Here is a tiny trained network, its code and every weight. The questions are about switching its units off for an input and a target symbol, where a switched-off unit gives its printed mean instead of its output.

import numpy as np


def w(rows, s, z=0):
    codes = np.array(rows[::2]) - 128.0
    scale = np.full(codes.shape[1], s)
    scale[-1] = z or s
    return codes * scale


def norm(h):
    return h / np.sqrt((h * h).mean(-1, keepdims=True) + 1e-5)


def f(y):
    return y / 2 * (1 + np.tanh(0.7978845608 * (y + 0.044715 * y**3)))


def softmax(a):
    e = np.exp(a - a.max(-1, keepdims=True))
    return e / e.sum(-1, keepdims=True)


def log_softmax(a):
    a = a - a.max(-1, keepdims=True)
    return a - np.log(np.exp(a).sum(-1, keepdims=True))


def net(x, mask):
    ids = ['βγδεζηθλξπσφ'.index(c) for c in x.split()]
    T = len(ids)
    res = E[ids] + P[:T]
    q, k, v = (norm(res) @ M[0].T for M in (Q, K, V))
    z = softmax(np.where(np.tri(T) > 0, q @ k.T / 3**0.5, -1e9)) @ v
    res = res + np.where(mask[0], z, O[0][:, -1]) @ O[0][:, :-1]
    y = f(norm(res) @ A[0][:, :-1].T + A[0][:, -1])
    res = res + np.where(mask[1:13], y, B[0][:, -1]) @ B[0][:, :-1]
    return log_softmax(norm(res)[-1] @ U[:, :-1].T + U[:, -1])


Q, K, V, O, A, B = {}, {}, {}, {}, {}, {}
E = w([
[69,8,129],'β',
[12,148,120],'γ',
[109,176,206],'δ',
[87,101,182],'ε',
[195,98,209],'ζ',
[150,84,114],'η',
[112,197,193],'θ',
[235,110,208],'λ',
[217,105,211],'ξ',
[4,166,126],'π',
[83,8,134],'σ',
[189,78,239],'φ',
],0.014)
P = w([
[204,162,1],'0',
[198,117,25],'1',
[187,107,63],'2',
[163,74,97],'3',
[130,67,113],'4',
[115,45,137],'5',
[94,30,156],'6',
[76,48,166],'7',
[62,53,180],'8',
[49,45,199],'9',
[36,58,214],'10',
[39,59,230],'11',
[35,63,243],'12',
],0.0033)
Q[0] = w([
[195,101,101],'head 0',
[184,251,133],'head 0',
[137,150,225],'head 0',
],0.012)
K[0] = w([
[120,126,8],'head 0',
[102,227,142],'head 0',
[105,126,158],'head 0',
],0.013)
V[0] = w([
[218,191,48],'head 0',
[2,178,31],'head 0',
[70,240,173],'head 0',
],0.0061)
O[0] = w([
[148,142,165,2],'head 0',
[153,2,199,12],'head 0',
[39,65,108,113],'head 0',
],0.0056,0.0041)
A[0] = w([
[136,57,175,252],'neuron 0',
[112,127,129,153],'neuron 1',
[67,144,100,32],'neuron 2',
[69,130,190,94],'neuron 3',
[144,124,151,117],'neuron 4',
[83,201,196,141],'neuron 5',
[107,104,2,113],'neuron 6',
[218,125,144,98],'neuron 7',
[101,160,178,203],'neuron 8',
[211,92,75,178],'neuron 9',
[127,39,1,103],'neuron 10',
[108,209,132,28],'neuron 11',
],0.0099,0.0021)
B[0] = w([
[188,160,110,228],'neuron 0',
[150,128,126,143],'neuron 1',
[67,139,117,155],'neuron 2',
[143,64,90,229],'neuron 3',
[110,146,95,139],'neuron 4',
[153,91,58,255],'neuron 5',
[197,254,112,140],'neuron 6',
[87,138,192,184],'neuron 7',
[211,105,135,219],'neuron 8',
[50,46,110,174],'neuron 9',
[204,97,42,163],'neuron 10',
[169,107,67,151],'neuron 11',
],0.0056,0.0049)
U = w([
[213,84,36,198],'β',
[112,20,120,92],'γ',
[44,9,182,1],'δ',
[112,138,168,177],'ε',
[158,165,128,109],'ζ',
[112,132,165,141],'η',
[113,130,160,109],'θ',
[132,149,149,114],'λ',
[162,168,127,133],'ξ',
[131,134,144,70],'π',
[154,170,133,150],'σ',
[136,149,143,132],'φ',
],0.012,0.0042)

Each question gives the input, a string of symbols that net reads in full, and the target symbol t.
The units are the heads (3 rows each of Q, K, V and O) and the neurons (one row each of A and B). Each row of codes is followed by its name. A weight is (code - 128) times the scale printed after its matrix; where a second scale follows, it is the last column's (O, A, B and U).
mask holds one flag per unit, heads first, then neurons. A switched-off unit (its flag False) gives its mean, the last column of its rows in O or B, instead of its output. The means were averaged over made-up inputs and are rounded, as every weight is.
A unit's drop is (log p(t) with every unit on - log p(t) with that unit switched off) / (log p(t) with every unit on - log p(t) with every unit switched off).
The circuit of an input: a set's keep is (log p(t) with only the set's units on - log p(t) with every unit switched off) / (log p(t) with every unit on - log p(t) with every unit switched off). Starting from the 12 units with the biggest drops (on a tie, the unit counted first), units are removed one at a time, each time the one whose removal leaves the highest keep (on an exact tie, the one counted first), for as long as the keep stays at least 0.8.
circuit, biggest first: the units of the circuit, biggest drop first
k most important neurons: the k neurons with the biggest drops, biggest first
drop when u is switched off: that unit's drop, to one decimal
input δ ξ η σ, target β: circuit, biggest first -> neuron 10; head 0
input π ξ γ δ, target β: circuit, biggest first -> neuron 5
input σ η ζ δ η, target γ: circuit, biggest first -> neuron 9; neuron 5
input ζ δ ε ε γ δ β, target β: 4 most important neurons -> neuron 10; neuron 6; neuron 0; neuron 7
input ξ π ξ β λ ε, target β: circuit, biggest first -> head 0; neuron 7
input σ ε π η σ γ η π φ ε η, target δ: circuit, biggest first -> head 0; neuron 9; neuron 7; neuron 5
input γ σ η ζ η σ λ ε η, target δ: 4 most important neurons -> neuron 9; neuron 7; neuron 5; neuron 8
input φ λ σ π ε, target β: circuit, biggest first -> head 0; neuron 9
input φ σ ξ σ θ ε π θ θ φ ε δ, target γ: circuit, biggest first -> head 0; neuron 5; neuron 3
input λ π ζ π θ σ, target β: 3 most important neurons -> neuron 10; neuron 6; neuron 0
input θ σ θ ξ π ε ε δ θ θ, target δ: drop when head 0 is switched off -> 1.5
input δ δ π θ ε σ ζ θ ε φ θ, target δ: drop when neuron 11 is switched off -> -0.1
input φ θ γ ε λ ε σ δ β, target β: drop when neuron 9 is switched off -> 0.1
input η δ δ η, target γ: drop when neuron 5 is switched off -> 0.2
input ζ δ ε ε ζ δ φ θ λ θ θ π δ, target δ: most important neuron -> neuron 10
